Below are the code and all the weights of a small trained network. Each question names an input and a target symbol and asks about switching units off, where a switched-off unit gives its printed mean instead of its output.

import numpy as np


def w(rows, s, z=0):
    codes = np.array(rows[::2]) - 128.0
    scale = np.full(codes.shape[1], s)
    scale[-1] = z or s
    return codes * scale


def f(y):
    return y / 2 * (1 + np.tanh(0.7978845608 * (y + 0.044715 * y**3)))


def softmax(a):
    e = np.exp(a - a.max(-1, keepdims=True))
    return e / e.sum(-1, keepdims=True)


def log_softmax(a):
    a = a - a.max(-1, keepdims=True)
    return a - np.log(np.exp(a).sum(-1, keepdims=True))


def net(x, mask):
    ids = ['βγεζλψ'.index(c) for c in x.split()]
    T = len(ids)
    res = E[ids] + P[:T]
    r = res
    for j in range(3):
        rows = slice(2 * j, 2 * j + 2)
        q, k, v = (r @ M[0][rows].T for M in (Q, K, V))
        z = softmax(np.where(np.tri(T) > 0, q @ k.T / 2**0.5, -1e9)) @ v
        o = O[0][rows]
        res = res + np.where(mask[j], z, o[:, -1]) @ o[:, :-1]
    y = f(res @ A[0][:, :-1].T + A[0][:, -1])
    res = res + np.where(mask[3:7], y, B[0][:, -1]) @ B[0][:, :-1]
    return log_softmax(res[-1] @ U[:, :-1].T + U[:, -1])


Q, K, V, O, A, B = {}, {}, {}, {}, {}, {}
E = w([
[106,9,123,89,87,79,131],'β',
[124,159,134,84,124,209,103],'γ',
[165,141,138,149,103,187,147],'ε',
[120,103,174,177,96,183,105],'ζ',
[161,55,110,94,138,99,195],'λ',
[80,46,159,79,211,110,141],'ψ',
],0.013)
P = w([
[66,159,146,113,101,77,207],'0',
[185,139,168,75,157,92,113],'1',
[197,68,117,66,176,157,87],'2',
[142,143,198,76,130,92,186],'3',
[178,75,17,103,185,165,78],'4',
[127,127,1,164,155,189,123],'5',
[68,86,51,114,151,161,199],'6',
[174,133,107,113,112,112,105],'7',
[159,152,171,82,110,85,154],'8',
[133,99,210,87,109,159,191],'9',
],0.0078)
Q[0] = w([
[109,5,35,99,161,132,165],'H1',
[133,68,228,58,171,104,202],'H1',
[108,128,118,120,140,58,146],'H2',
[126,62,147,72,124,123,162],'H2',
[107,223,40,237,134,166,57],'H3',
[87,22,19,134,176,144,158],'H3',
],0.031)
K[0] = w([
[124,179,221,91,95,73,170],'H1',
[34,167,126,136,98,121,217],'H1',
[109,135,104,114,142,66,126],'H2',
[78,161,138,129,95,127,170],'H2',
[255,80,128,122,182,133,25],'H3',
[112,176,220,89,86,84,168],'H3',
],0.037)
V[0] = w([
[88,90,114,75,81,141,93],'H1',
[146,66,155,222,107,91,102],'H1',
[196,165,153,205,151,223,181],'H2',
[64,161,160,114,252,150,128],'H2',
[200,111,70,81,73,112,219],'H3',
[134,119,105,150,244,58,179],'H3',
],0.022)
O[0] = w([
[143,108,70,83,151,130,151,198],'H1',
[139,39,129,138,89,166,73,74],'H1',
[194,150,222,51,117,96,84,253],'H2',
[109,82,184,177,35,51,98,103],'H2',
[196,94,124,182,147,84,8,223],'H3',
[209,126,154,195,197,182,190,88],'H3',
],0.012,0.0074)
A[0] = w([
[165,169,153,115,105,144,62,162],'N1',
[127,204,167,129,50,253,76,176],'N2',
[100,170,141,73,74,201,135,115],'N3',
[155,229,172,167,82,195,71,1],'N4',
],0.016,0.0021)
B[0] = w([
[102,45,129,88,114,195,195,253],'N1',
[215,66,143,212,143,3,137,182],'N2',
[80,217,154,178,67,174,146,193],'N3',
[42,207,35,175,137,91,42,191],'N4',
],0.012,0.026)
U = w([
[157,65,164,61,127,186,163,132],'β',
[88,172,136,105,94,221,151,180],'γ',
[97,75,102,86,115,5,105,119],'ε',
[123,77,168,188,73,153,191,55],'ζ',
[88,116,81,147,117,223,103,35],'λ',
[220,162,164,130,163,145,115,253],'ψ',
],0.0033,0.0034)

Each question gives the input, a string of symbols that net reads in full, and the target symbol t.
The units are the heads (2 rows each of Q, K, V and O) and the neurons (one row each of A and B). Each row of codes is followed by its name. A weight is (code - 128) times the scale printed after its matrix; where a second scale follows, it is the last column's (O, A, B and U).
mask holds one flag per unit, heads first, then neurons. A switched-off unit (its flag False) gives its mean, the last column of its rows in O or B, instead of its output. The means were averaged over made-up inputs and are rounded, as every weight is.
A unit's drop is (log p(t) with every unit on - log p(t) with that unit switched off) / (log p(t) with every unit on - log p(t) with every unit switched off).
The circuit of an input: a set's keep is (log p(t) with only the set's units on - log p(t) with every unit switched off) / (log p(t) with every unit on - log p(t) with every unit switched off). Starting from all 7 units, units are removed one at a time, each time the one whose removal leaves the highest keep (on an exact tie, the one counted first), for as long as the keep stays at least 0.8.
units of the circuit, in order: the units of the circuit, biggest drop first
most important unit: the unit with the biggest drop
top k neurons: the k neurons with the biggest drops, biggest first
heads that matter: for each layer, one digit per head in row order, 1 if its drop is at least 0.15 and else 0, layers parted by /
drop of u: that unit's drop, to one decimal
input ζ ψ ψ ζ λ, target γ: units of the circuit, in order : [H3, N2]
input λ ψ ζ ε β γ ε ε, target β: heads that matter : 100
input λ β λ λ γ ψ ζ λ λ, target ψ: top neuron : [N1]
input ε β ζ ε λ ε ζ ψ λ, target β: top 3 neurons : [N1, N4, N3]
input γ β ε, target γ: units of the circuit, in order : [H1, H3, N2]
input γ β ε ζ γ ε ε ε ε, target ε: units of the circuit, in order : [N4, N2, H1, H2]
input ζ γ ε ε ε λ ε λ λ, target γ: units of the circuit, in order : [H3, N3]
input ζ ψ γ λ γ ε ψ γ, target γ: top 2 neurons : [N3, N2]
input ε λ ε ζ ε γ, target ε: top 2 neurons : [N2, N4]
input ε ζ ε γ β, target β: top 2 neurons : [N4, N1]
input ζ β ζ ψ ψ γ, target ζ: top 3 neurons : [N2, N3, N4]
input λ ε ζ ε, target λ: units of the circuit, in order : [N4, H3, N1, N2]
input λ ζ γ, target λ: units of the circuit, in order : [H3, N4, N1]
input β ε ε ψ, target λ: most important unit : H2
input γ γ ε β ε ζ ε, target β: heads that matter : 110
input ε γ γ ζ γ ζ, target γ: top 2 neurons : [N2, N3]
input γ γ ε ψ γ ψ ψ, target ε: heads that matter : 011
input β ψ γ λ, target λ: heads that matter : 010
input ε ζ β ζ, target ε: heads that matter : 100
input ψ γ γ ε, target ψ: top 2 neurons : [N1, N3]
input ζ ψ ζ λ ε ψ γ, target λ: most important unit : H3
input λ ψ λ ε β λ ε β λ β, target ψ: heads that matter : 011
input ζ β λ ψ, target γ: top 2 neurons : [N3, N2]
input ψ ψ ψ γ ε β ψ ζ, target ε: top 2 neurons : [N4, N2]
input ζ γ λ ε, target ζ: top 3 neurons : [N2, N3, N4]
input ψ ζ ψ β ζ ψ ε ε β, target ζ: drop of H2 : 1.4
input ζ λ ε β, target γ: drop of H3 : 1.3
input ζ γ ε λ ε, target γ: drop of H1 : 0.8
input γ ψ γ β ψ, target ε: drop of H3 : 0.4
input ε ζ ψ ψ λ, target β: most important unit : H2
